Below is a small trained network, with its code and all its weights. Each question gives an input and a class and asks what happens when units are switched off, that is, made to give their printed mean instead of their output.

import numpy as np


def w(rows, s, z=0):
    codes = np.array(rows[::2]) - 128.0
    scale = np.full(codes.shape[1], s)
    scale[-1] = z or s
    return codes * scale


def f(y):
    return np.maximum(y, 0)


def log_softmax(a):
    a = a - a.max(-1, keepdims=True)
    return a - np.log(np.exp(a).sum(-1, keepdims=True))


def net(x, mask):
    res = np.array(x, float).reshape(1, 8) / 4 @ E
    y = f(res @ A[0][:, :-1].T + A[0][:, -1])
    res = res + np.where(mask, y, B[0][:, -1]) @ B[0][:, :-1]
    return log_softmax(res[-1] @ U[:, :-1].T + U[:, -1])


A, B = {}, {}
E = w([
[128,127,129],'x0',
[125,129,128],'x1',
[129,128,124],'x2',
[130,129,128],'x3',
[242,181,186],'x4',
[129,129,129],'x5',
[155,171,3],'x6',
[187,3,94],'x7',
],0.0084)
A[0] = w([
[231,188,113,124],'n0',
[151,150,32,154],'n1',
[215,167,171,63],'n2',
[168,78,113,1],'n3',
[80,218,166,181],'n4',
[254,163,164,89],'n5',
[173,163,56,67],'n6',
[195,25,103,99],'n7',
[140,154,26,142],'n8',
[144,168,80,101],'n9',
[191,42,115,55],'n10',
[155,39,115,4],'n11',
[164,163,87,168],'n12',
],0.0093,0.0036)
B[0] = w([
[82,88,133,235],'n0',
[111,101,207,220],'n1',
[64,52,91,207],'n2',
[126,232,105,156],'n3',
[199,171,55,254],'n4',
[2,91,53,237],'n5',
[86,146,216,190],'n6',
[119,238,128,229],'n7',
[111,95,196,220],'n8',
[137,118,191,178],'n9',
[152,227,112,202],'n10',
[117,199,121,182],'n11',
[162,122,146,197],'n12',
],0.0073,0.0065)
U = w([
[147,222,96,12],'0',
[130,127,136,255],'1',
[65,89,71,14],'2',
[138,131,147,219],'3',
[136,130,249,37],'4',
[143,130,122,203],'5',
[154,134,117,167],'6',
[145,132,123,112],'7',
],0.016,0.0049)

Each question gives the input, the list of numbers given to net, and the class t.
The units are the neurons (one row each of A and B). Each row of codes is followed by its name. A weight is (code - 128) times the scale printed after its matrix; where a second scale follows, it is the last column's (A, B and U).
mask holds one flag per neuron, in row order. A switched-off neuron (its flag False) gives its mean, the last column of its row in B, instead of its output. The means were averaged over made-up inputs and are rounded, as every weight is.
A unit's drop is (log p(t) with every unit on - log p(t) with that unit switched off) / (log p(t) with every unit on - log p(t) with every unit switched off).
The circuit of an input: a set's keep is (log p(t) with only the set's units on - log p(t) with every unit switched off) / (log p(t) with every unit on - log p(t) with every unit switched off). Starting from the 12 units with the biggest drops (on a tie, the unit counted first), units are removed one at a time, each time the one whose removal leaves the highest keep (on an exact tie, the one counted first), for as long as the keep stays at least 0.8.
units of the circuit, in order: the units of the circuit, biggest drop first
most important unit: the unit with the biggest drop
top k neurons: the k neurons with the biggest drops, biggest first
drop of u: that unit's drop, to one decimal
input [1,-1,1,8,0,-8,-7,-8], class 0: most important unit : n4
input [-7,-6,-2,1,6,-3,7,4], class 4: units of the circuit, in order : (n6, n1)
input [0,-3,-3,7,-8,1,-1,8], class 0: top 3 neurons : (n7, n10, n11)
input [-3,-7,6,-8,8,7,3,6], class 2: top 3 neurons : (n5, n2, n0)
input [-2,-4,-1,3,-7,-7,-4,8], class 0: top 3 neurons : (n7, n10, n11)
input [-6,5,6,-3,8,-3,0,-5], class 2: units of the circuit, in order : (n5, n2)
input [4,1,2,-2,2,2,1,7], class 0: units of the circuit, in order : (n7, n10)
input [-4,-4,-5,-4,5,7,7,4], class 4: top 4 neurons : (n6, n1, n8, n4)
input [-7,-7,0,0,7,6,8,-5], class 4: units of the circuit, in order : (n6, n1, n8)
input [6,-2,2,8,2,-3,-7,-7], class 3: top 2 neurons : (n4, n7)
input [-1,2,-6,-7,-6,6,4,0], class 3: top 2 neurons : (n5, n2)
input [-2,-3,-5,-2,7,-2,4,8], class 0: top 4 neurons : (n7, n10, n3, n11)
input [-2,-4,-1,-2,2,0,4,5], class 0: top 3 neurons : (n7, n10, n3)
input [6,-1,-5,4,0,1,-4,-7], class 0: units of the circuit, in order : (n4)
input [5,4,-4,-3,-6,8,6,-4], class 5: drop of n0 : 0.1
input [-8,2,4,4,-7,-4,8,-5], class 4: drop of n1 : 0.2
input [-1,-7,0,-6,8,-2,-8,7], class 2: drop of n7 : -0.1
